How the units are linked:
ξ: Q300->Q125, Q432->Q769, Q497->Q128, Q722->Q988, Q772->Q432, Q252->Q521, Q861->Q126, Q582->Q772, Q903->Q988, Q267->Q853, Q518->Q572, Q907->Q56, Q881->Q343, Q429->Q152, Q642->Q293, Q117->Q341, Q821->Q913, Q880->Q178, Q481->Q984, Q214->Q452, Q730->Q432, Q853->Q166, Q572->Q111, Q779->Q518, Q544->Q381, Q744->Q181, Q604->Q431, Q715->Q188, Q919->Q510, Q341->Q404, Q86->Q497, Q145->Q252, Q661->Q348, Q981->Q928, Q331->Q429, Q904->Q687, Q152->Q642, Q56->Q481, Q505->Q450, Q183->Q356, Q421->Q730, Q347->Q853, Q944->Q381, Q864->Q523, Q450->Q928, Q866->Q966, Q343->Q900, Q407->Q722, Q409->Q384, Q984->Q199, Q169->Q622, Q687->Q214, Q523->Q145, Q199->Q505, Q166->Q544, Q115->Q178, Q348->Q431, Q913->Q384, Q188->Q409, Q521->Q904, Q510->Q343, Q298->Q645, Q988->Q447, Q934->Q544, Q392->Q115, Q640->Q582, Q456->Q394, Q356->Q744, Q966->Q421, Q178->Q86, Q431->Q518, Q111->Q349, Q126->Q604, Q622->Q341, Q452->Q331, Q485->Q737, Q769->Q981, Q645->Q523, Q277->Q349, Q197->Q672, Q928->Q866, Q349->Q900, Q66->Q944, Q128->Q779, Q394->Q293, Q737->Q808, Q447->Q485, Q181->Q404, Q500->Q381, Q77->Q880, Q808->Q66, Q125->Q407, Q900->Q672, Q384->Q267, Q381->Q821, Q293->Q125, Q477->Q934, Q672->Q919, Q404->Q722
σ: Q300->Q622, Q432->Q125, Q497->Q672, Q722->Q808, Q772->Q300, Q252->Q214, Q861->Q808, Q582->Q981, Q903->Q293, Q267->Q661, Q518->Q86, Q907->Q199, Q881->Q431, Q429->Q934, Q642->Q903, Q117->Q394, Q821->Q913, Q880->Q913, Q481->Q421, Q214->Q152, Q730->Q866, Q853->Q881, Q572->Q115, Q779->Q510, Q544->Q485, Q744->Q772, Q604->Q111, Q715->Q880, Q919->Q672, Q341->Q293, Q86->Q197, Q145->Q645, Q661->Q510, Q981->Q293, Q331->Q477, Q904->Q331, Q152->Q500, Q56->Q505, Q505->Q450, Q183->Q640, Q421->Q928, Q347->Q518, Q944->Q188, Q864->Q521, Q450->Q456, Q866->Q640, Q343->Q347, Q407->Q341, Q409->Q381, Q984->Q730, Q169->Q199, Q687->Q429, Q523->Q904, Q199->Q277, Q166->Q861, Q115->Q128, Q348->Q604, Q913->Q853, Q188->Q500, Q521->Q452, Q510->Q56, Q298->Q510, Q988->Q347, Q934->Q447, Q392->Q497, Q640->Q769, Q456->Q356, Q356->Q145, Q966->Q183, Q178->Q779, Q431->Q349, Q111->Q178, Q126->Q572, Q622->Q722, Q452->Q821, Q485->Q117, Q769->Q481, Q645->Q984, Q277->Q966, Q197->Q343, Q928->Q984, Q349->Q86, Q66->Q409, Q128->Q919, Q394->Q145, Q737->Q715, Q447->Q66, Q181->Q432, Q500->Q384, Q77->Q821, Q808->Q188, Q125->Q117, Q900->Q984, Q384->Q166, Q381->Q267, Q293->Q687, Q477->Q988, Q672->Q900, Q404->Q864

The rows follow the links: the fewer symbols apart two units are, the more alike their rows tend to be.

Each row is also shifted at random along 7 hidden directions that mean nothing.

Some units, each with a row of numbers:
Q808: 0 +13 +16 +8 +58 +0 -14 +17 +11 -5 -11 +29 +10 +9 -54 +16 -5 +38 -16 -32 +58 +25 -10 +20 +33 -43 +39 0 -18 +5 -4 -6 -6 -28 +15 -7 -10 +8 +27 +17 +22 -23 -19 +24 -8 -49 -46 +32 +16 -16 -2 +12 +18 -32
Q864: -8 -18 -6 +3 -31 +1 -7 -24 +24 -22 -20 +40 -7 -14 +25 -74 -25 -43 +20 +38 -33 -39 -2 -55 -41 +16 -16 +3 -13 +39 -13 +15 -41 +56 -36 -7 +17 +27 -42 -13 -39 -31 +17 -13 -3 +62 +44 -42 -4 +81 -81 +61 -35 +9
Q604: +12 -51 -15 -36 +19 +6 -20 +2 +17 -52 -21 +16 +59 -1 +12 -10 -20 +14 -8 +36 +44 -38 +68 +51 -11 -31 -10 -7 +31 +65 -13 +13 +32 +5 -31 +14 +20 +30 +28 +19 +4 +12 -32 -6 +40 +3 +51 +41 -29 -28 +41 -2 -3 -41
Q722: +12 -16 +20 +36 +33 +7 -21 -2 +66 -66 +23 +47 +15 -5 -62 -21 +2 +16 +6 -13 +29 +6 -5 +27 +7 -4 -11 +39 +3 +61 -29 +37 -48 +4 -59 -13 -7 -3 -2 -12 +26 -61 -21 +10 +32 -45 +56 -10 +10 +90 -63 +75 -24 -10
Q944: -10 -2 -6 +27 -4 +9 +10 +2 +22 -13 +39 +23 -13 +8 -21 0 -3 -6 +5 -63 -14 +3 -13 -24 +23 -13 -41 +74 -21 +12 -11 -7 -34 -40 -51 -3 +8 +21 -23 +22 -1 -99 -18 +29 -2 -36 +11 -25 +24 +44 -46 +39 +2 +14
Q737: -5 -49 -36 +30 -26 +4 -11 +4 +31 +6 -32 +42 +3 +5 -8 -38 -28 -19 +2 -2 0 -45 +31 +1 +8 -10 +21 +36 -35 +15 -21 -11 +2 -1 -33 -9 -1 +59 +3 +9 -32 -56 -24 +9 +19 -7 +23 -13 -2 +27 +9 +16 -1 -13
Q919: +16 +6 +10 +17 -1 +29 +2 -20 +22 -36 +35 -28 +5 +2 -32 +45 +16 0 +32 -23 +28 +22 -4 +57 -7 -34 -33 +40 +37 +19 -3 +29 -10 -7 -63 +6 -6 -38 +18 +14 +60 -44 -34 +23 +22 -83 -2 +4 -8 -14 -5 +1 +12 -8
Q349: +23 +97 +38 -48 +51 +4 -18 -4 -35 +26 +39 -51 +2 -13 -36 +45 +16 +57 -18 -45 +49 +78 -53 -11 +0 -10 -12 -18 +34 -30 +10 +5 +12 -41 +40 -6 +13 -39 +33 +11 +54 +8 +3 +14 -28 -58 -73 +23 +3 -48 -15 -30 -6 -26
Q347: +13 +23 -39 -44 -39 -27 +12 +44 -48 +15 +6 -30 +27 -9 +59 -42 +4 -19 +5 +29 -41 -21 -12 -30 -1 +11 -10 -27 +9 -34 +6 +3 +29 -31 +26 -22 +28 +36 -16 -3 -2 +13 +5 -29 -7 +37 +5 0 -20 -31 +3 -66 +5 -17
Q183: -13 -14 -36 +7 -72 +11 -4 -4 -42 -23 +41 -42 +47 -13 +36 +31 +37 +12 -33 -38 -22 -34 +33 +24 +12 -25 -81 +35 +38 -6 +27 -15 +20 -20 -31 +33 -31 -28 -23 +12 -13 -2 -11 -35 -26 +23 +24 +11 +4 -61 +58 -68 +9 +58
Q111: +15 -25 -5 -13 +11 +9 -21 -35 +31 +16 +1 +9 -31 -1 -27 +13 -27 +12 +12 -13 +21 +10 +3 -5 -18 +36 -19 +37 +6 +25 -32 +0 +3 -7 -31 -3 +29 +5 +20 +9 +3 -21 -20 +33 +39 -28 +12 -19 -13 +30 +0 +36 -40 -20
Q984: +4 -18 +1 +40 -24 +38 +2 -34 +31 -36 +55 -34 -24 +1 +1 +70 +19 +11 +14 -32 -24 +22 +52 +60 -9 +22 -80 +79 +18 +23 +5 +9 -5 +18 -60 +31 -26 -68 -8 +3 +7 -15 -29 +20 +39 -34 +76 -26 +11 +41 +29 +38 +6 +40
Q197: +19 +49 -7 +2 -34 +0 +9 -8 -16 +47 +34 -50 -44 -4 +10 +14 +13 -16 +32 -18 -33 +34 -54 -34 -15 +42 -33 +27 +5 -44 -6 +13 -2 -17 -2 -25 +15 -32 -24 -5 +15 -16 +4 +13 +1 -21 -22 -43 -4 +22 -24 -19 -11 +14
Q988: +8 -40 -37 -15 -12 -75 +19 +52 -33 -32 -27 +17 +19 +1 +39 -63 -28 -34 +5 +27 -45 -55 -7 -42 +1 -8 +50 -33 -22 -49 +13 +6 +25 +3 +35 -31 +37 +42 -60 -28 -24 +22 +29 -45 -2 +104 -4 +2 -4 +14 +6 -12 -20 -6
Q861: +4 -2 -26 -10 +17 -10 +4 +9 -13 +32 -22 +22 -16 +5 +2 +5 -14 +32 +5 0 +1 +2 +12 -15 +17 +26 +10 +4 -37 -10 -18 -21 +20 -26 +42 -12 +17 -1 -16 +17 -27 +40 -13 +13 +6 +25 +8 -4 +2 +19 +36 -5 0 -15
Q687: -13 -27 +43 -5 +78 +2 +25 +3 +10 -49 -26 +31 -3 -5 -33 +32 +0 +16 +11 +36 +51 +23 +11 +49 +10 -30 +59 -41 -11 +5 +7 -3 -18 +40 +24 +38 +3 -45 +15 +9 +32 +64 +4 -1 +16 -16 -19 +17 +11 -37 +16 +24 +8 -22
Q672: +16 +104 +23 +2 -2 +2 +10 -2 +23 +58 -20 -29 -59 +27 +16 -53 +4 -24 +41 +27 -6 +58 -63 -67 -33 +53 +13 -22 -21 -26 -21 +39 +4 +15 +49 -33 +14 -49 -44 -17 +7 +44 +36 +12 -12 +15 +3 -37 -8 +78 -75 +4 -1 +27
Q166: -6 -10 -26 +7 +13 +9 +34 +25 -16 +33 -13 +11 -25 +17 +26 +23 +13 +23 +22 +25 -14 +5 +27 +15 +28 +46 +0 -3 -42 -10 -16 -28 +17 -22 +46 +3 -2 -19 -17 +25 -22 +73 -23 +14 +22 +7 +46 -13 +3 -1 +59 -27 +36 -3
Q907: +15 -34 -2 +24 -40 +31 -23 -24 +58 +13 +4 -7 -19 -7 +10 -4 -26 -28 +5 +5 -34 -16 +70 +37 -26 +26 -23 +56 -5 +40 -6 +1 +2 +37 -62 +3 -13 +47 +52 -18 -25 -68 -26 +21 +45 -35 +69 -23 -2 +55 +3 +65 -9 -15
Q298: +11 +64 +35 +0 -2 +48 -10 -26 +1 +12 +48 -36 -3 -32 -14 +35 +27 +18 +9 -19 +6 +51 -9 +17 -14 -8 -53 +20 +25 +18 +10 +6 -33 +17 -30 +8 -22 -37 +37 +6 +31 -42 -23 +16 -7 -76 -3 -13 +12 -5 -41 +15 +16 -12
Q523: -14 +3 +24 -3 +34 +6 +7 -22 +16 -19 -41 +30 -15 +5 +9 -24 -18 -11 +17 +50 +6 +3 +3 -20 -33 -1 +22 -37 -17 +31 -7 +14 -24 +63 +12 +7 +5 -24 -33 -8 -19 +49 +21 -6 -4 +47 +12 -9 -1 +47 -43 +55 -6 +1
Q348: +12 -60 -17 -36 +37 -42 +10 -24 -17 -20 +9 +9 -28 +22 +20 +16 -33 -3 +16 -7 -39 -17 -4 -43 -19 +35 -10 +10 -6 -2 -11 +20 +14 -20 +4 -20 +49 +5 -45 -1 -19 +22 +12 +19 +28 +80 +8 -10 -13 +57 0 +51 -35 -7
Q510: +27 +121 +12 -14 -17 +53 -4 +23 -34 +27 +49 -75 +35 -36 +8 +40 +62 +50 +6 +2 +31 +66 +1 +57 +9 -22 -66 -5 +41 -5 +20 -4 +2 -21 +14 +10 -30 -60 +43 +20 +52 +15 -41 -10 -17 -97 +8 +13 +5 -74 +12 -82 +56 -20
Q293: +0 -58 -1 +28 -40 +14 -21 +5 +51 -6 -21 +34 +12 -32 -28 -39 -2 -21 -10 +42 +16 -31 +36 +48 +9 +24 +33 +8 +3 +31 -17 -18 -26 +41 -43 +14 -18 +49 +60 -25 -7 -38 -9 -23 +37 -48 +53 -19 -9 +5 +8 +12 -31 -22
Q86: +18 -30 -9 +0 -3 +13 -6 -23 +40 +24 -45 -1 -22 +16 -11 +5 -23 -17 +30 +37 +33 +2 +21 +35 -26 +14 +27 -3 +5 +17 -27 +16 +22 +17 -16 -5 +15 +5 +32 +6 +15 +17 -18 +26 +45 -35 +5 +1 -35 +1 +29 -2 -7 -28
Q880: -12 +28 -2 -2 +14 +30 +14 +15 -15 +17 -31 +7 +24 +22 +16 +4 +20 +12 +1 +19 +38 +3 +3 +17 +18 -38 +8 -35 -3 +18 -7 -11 +9 -16 +21 +5 -16 -3 +9 +35 +9 +37 -15 +8 -17 -23 -17 +34 -12 -58 +25 -50 +62 -12
Q779: +20 +33 -8 -4 -17 +27 -14 -10 +58 -10 -34 -6 +15 +15 +14 -54 -14 -20 +36 +50 +38 -4 +21 +12 -36 -9 -19 +8 +17 +54 -34 +38 +11 +27 -34 -6 +15 -3 -6 +13 +15 +0 -20 +3 +29 -20 +66 -3 -38 +39 -36 +5 +2 -9
Q77: -18 -58 -20 -12 +7 -42 +37 -27 -84 +24 +45 +1 -39 +10 +5 +63 -7 -25 0 -90 -69 -19 -81 -74 +23 -9 -9 +15 -13 -63 +25 -21 -18 -70 -12 -26 +23 +40 -33 +7 -10 -64 +28 +36 -35 +33 -131 -14 +13 -33 -7 +6 -5 +14
Q145: -8 +14 +21 +13 -18 +44 -12 -47 +2 +58 +16 +5 -37 -52 -41 +39 +16 +14 -4 -11 0 +32 -10 +2 -2 +28 -17 +17 -8 0 +0 -40 -45 +29 -18 +22 -23 -14 +52 0 -8 -30 -10 +12 -14 -62 -32 -43 +18 -15 -15 +16 -14 -11
Q56: +12 +9 +30 +13 +38 +11 -1 -23 +20 0 +19 -23 -41 +17 -12 +42 -8 +8 +11 -15 -18 +42 +18 +12 -18 +27 -3 +22 -10 -1 +5 +20 +6 +25 +6 -4 -10 -31 +7 -15 +3 +8 0 +33 +18 -12 +15 -8 +12 +58 -8 +67 -1 +5
Q640: -15 +13 +8 0 -36 -7 -17 +0 +22 +37 -43 -5 -1 +33 +35 -67 -17 -44 -32 +27 -4 -19 -3 -45 -21 +28 +28 -37 +2 0 -3 +5 +26 +14 +27 +4 -5 +40 +6 -26 -36 +17 +58 -21 -25 +51 +12 +9 -18 +8 -11 -16 -19 +41

Start, symbols taken left to right, then the unit you end at.
Answer with the unit's name.
-8 -16 -22 -1 +7 -25 +30 +39 -36 -18 +15 +12 +4 +6 +14 +3 -2 +1 +1 -27 -19 -9 -1 -13 +31 -22 +3 +13 -29 -32 +11 -13 +9 -37 +22 0 +14 +6 -42 +18 -5 -3 -7 -5 -8 +24 -7 +2 +16 -11 +18 -15 +16 +2
σ σ σ ξ ξ: Q125
-6 +17 -17 +34 -50 +27 -19 -22 -7 +48 +8 +5 -11 -58 -26 +8 +20 +29 -4 +9 -18 -2 +12 +15 +8 +45 -13 +14 -12 -13 +1 -44 -26 +31 +5 +7 -40 -22 +29 -17 -29 +7 -14 -13 -1 -35 +9 -40 +18 +6 +19 -18 -12 0
ξ ξ ξ σ ξ ξ: Q722
+10 -64 -36 -17 -34 +4 +13 -12 -23 +26 +40 -20 -13 -23 +18 +50 +6 -3 +8 -12 -38 -18 +14 +31 +9 +37 -38 +33 +19 -6 -2 -29 +5 -39 -36 -2 +13 +35 +45 +7 +2 -35 -31 +14 +40 -38 +10 -18 -17 -43 +54 -22 -6 -31
σ σ ξ ξ ξ ξ ξ: Q343
+21 +40 -25 -32 -39 +17 -22 +11 +8 +56 -43 -22 +11 -13 +32 -54 -7 -1 +7 +57 +18 -5 +19 -5 -24 +27 +1 -22 +7 +12 -22 -7 +29 +7 +21 -9 +21 +21 +25 +8 -11 +39 -13 -20 +11 -9 +34 0 -34 -16 +15 -56 -5 -28
ξ σ σ ξ σ ξ σ ξ: Q853
+16 +12 -12 +5 -1 +7 +3 -39 +14 +41 -2 -1 -67 +16 -8 +13 -12 +1 +42 -15 -3 +28 -32 -41 -18 +53 -32 +45 -12 -9 -33 +13 -2 -4 -10 -16 +32 -41 -44 +11 0 +9 -8 +42 +24 -2 +1 -46 -16 +63 -21 +21 -27 +15
ξ σ ξ ξ ξ ξ σ ξ: Q853
+22 -47 +0 +20 +16 -13 -28 -15 +8 -12 +10 +2 +5 -8 -35 +30 -10 +11 -17 -5 -12 -11 +26 +40 +3 -1 +33 +2 +2 +4 +17 -3 +4 +14 -15 -20 -23 +36 +52 -36 -1 -24 -10 +10 +22 -17 -16 +20 +2 +9 +22 +36 -5 -31
σ ξ σ ξ σ σ: Q730
+19 +64 +1 +13 -20 +2 -3 -14 +10 +21 +43 -33 -50 +5 +24 -9 -1 +2 +15 -32 -70 +36 -3 -60 -26 +63 -58 +53 -18 -20 +4 +19 -6 +16 +1 -17 +3 -38 -53 -25 -28 -9 +11 +10 -5 +38 +56 -52 +25 +119 -56 +64 -21 +44
σ σ ξ σ ξ: Q866
-3 -26 +38 -19 +73 -17 +2 -39 -32 -23 -14 +5 -7 +2 -21 +55 -20 +1 -9 -5 +12 +9 -12 +2 -17 -50 +51 -52 +6 -7 +35 +4 -7 +32 +17 +2 -7 -1 +17 -16 +10 +30 +20 +15 -19 +27 -99 +43 +7 -34 -4 +44 +6 -24
σ ξ σ σ σ σ σ ξ: Q981
-9 +37 +10 +29 +4 +51 -11 +4 +59 +17 -23 +37 +5 +11 -25 -36 -2 +6 +6 +0 +53 +18 +13 +18 +17 -13 -1 +26 -21 +58 -32 -1 -22 -4 -29 +8 -12 +12 +24 +27 +4 -50 -33 +23 +13 -78 +45 +1 +6 +25 -34 +18 +28 -9
ξ ξ σ σ σ σ: Q510
+4 -18 -26 +39 -37 +8 -13 +3 +23 -35 +25 +13 +22 -9 -12 -14 +31 +13 +6 +15 -18 -22 +4 +20 +10 +32 -41 +24 +16 +28 -19 +11 -19 +1 -38 -9 -24 -23 -22 -18 -4 -4 -15 -18 +16 +6 +73 -16 -7 +52 0 -2 -12 +28
σ ξ σ σ ξ σ σ ξ: Q381
+13 +11 -9 -30 +33 -11 -8 -9 -1 +18 -43 -1 -13 +19 +1 -3 -17 +20 +13 +27 +32 +12 -2 -15 -18 +15 +20 -26 -10 -3 -22 +10 +33 +2 +46 -10 +30 -24 -21 +10 -4 +78 +3 +6 +13 +35 -8 +11 -20 +13 +18 -11 -14 -16
σ ξ σ σ ξ ξ: Q900
+11 -91 -20 +25 +2 -25 -22 -5 +11 +8 -42 +33 +13 -9 -34 +8 -16 -4 -13 +44 -1 -46 +29 +55 +8 +7 +85 -38 -7 -1 -1 -17 +12 +19 +2 -26 -24 +63 +65 -38 -15 +23 -2 -4 +31 -4 -29 +28 -16 -17 +64 +4 -7 -44
ξ ξ ξ σ ξ ξ σ σ: Q500
-1 -69 +4 +15 -5 +1 -10 -23 +31 -30 -6 -13 +4 +27 +7 +27 -22 -29 -18 -5 -9 -31 +58 +47 -16 -11 +8 +18 +18 +25 +15 +9 +27 +23 -40 +18 -16 +29 +33 -16 -8 -20 +4 +9 +26 +6 +20 +21 -11 -4 +43 +37 -2 +14
ξ ξ ξ ξ ξ σ: Q984
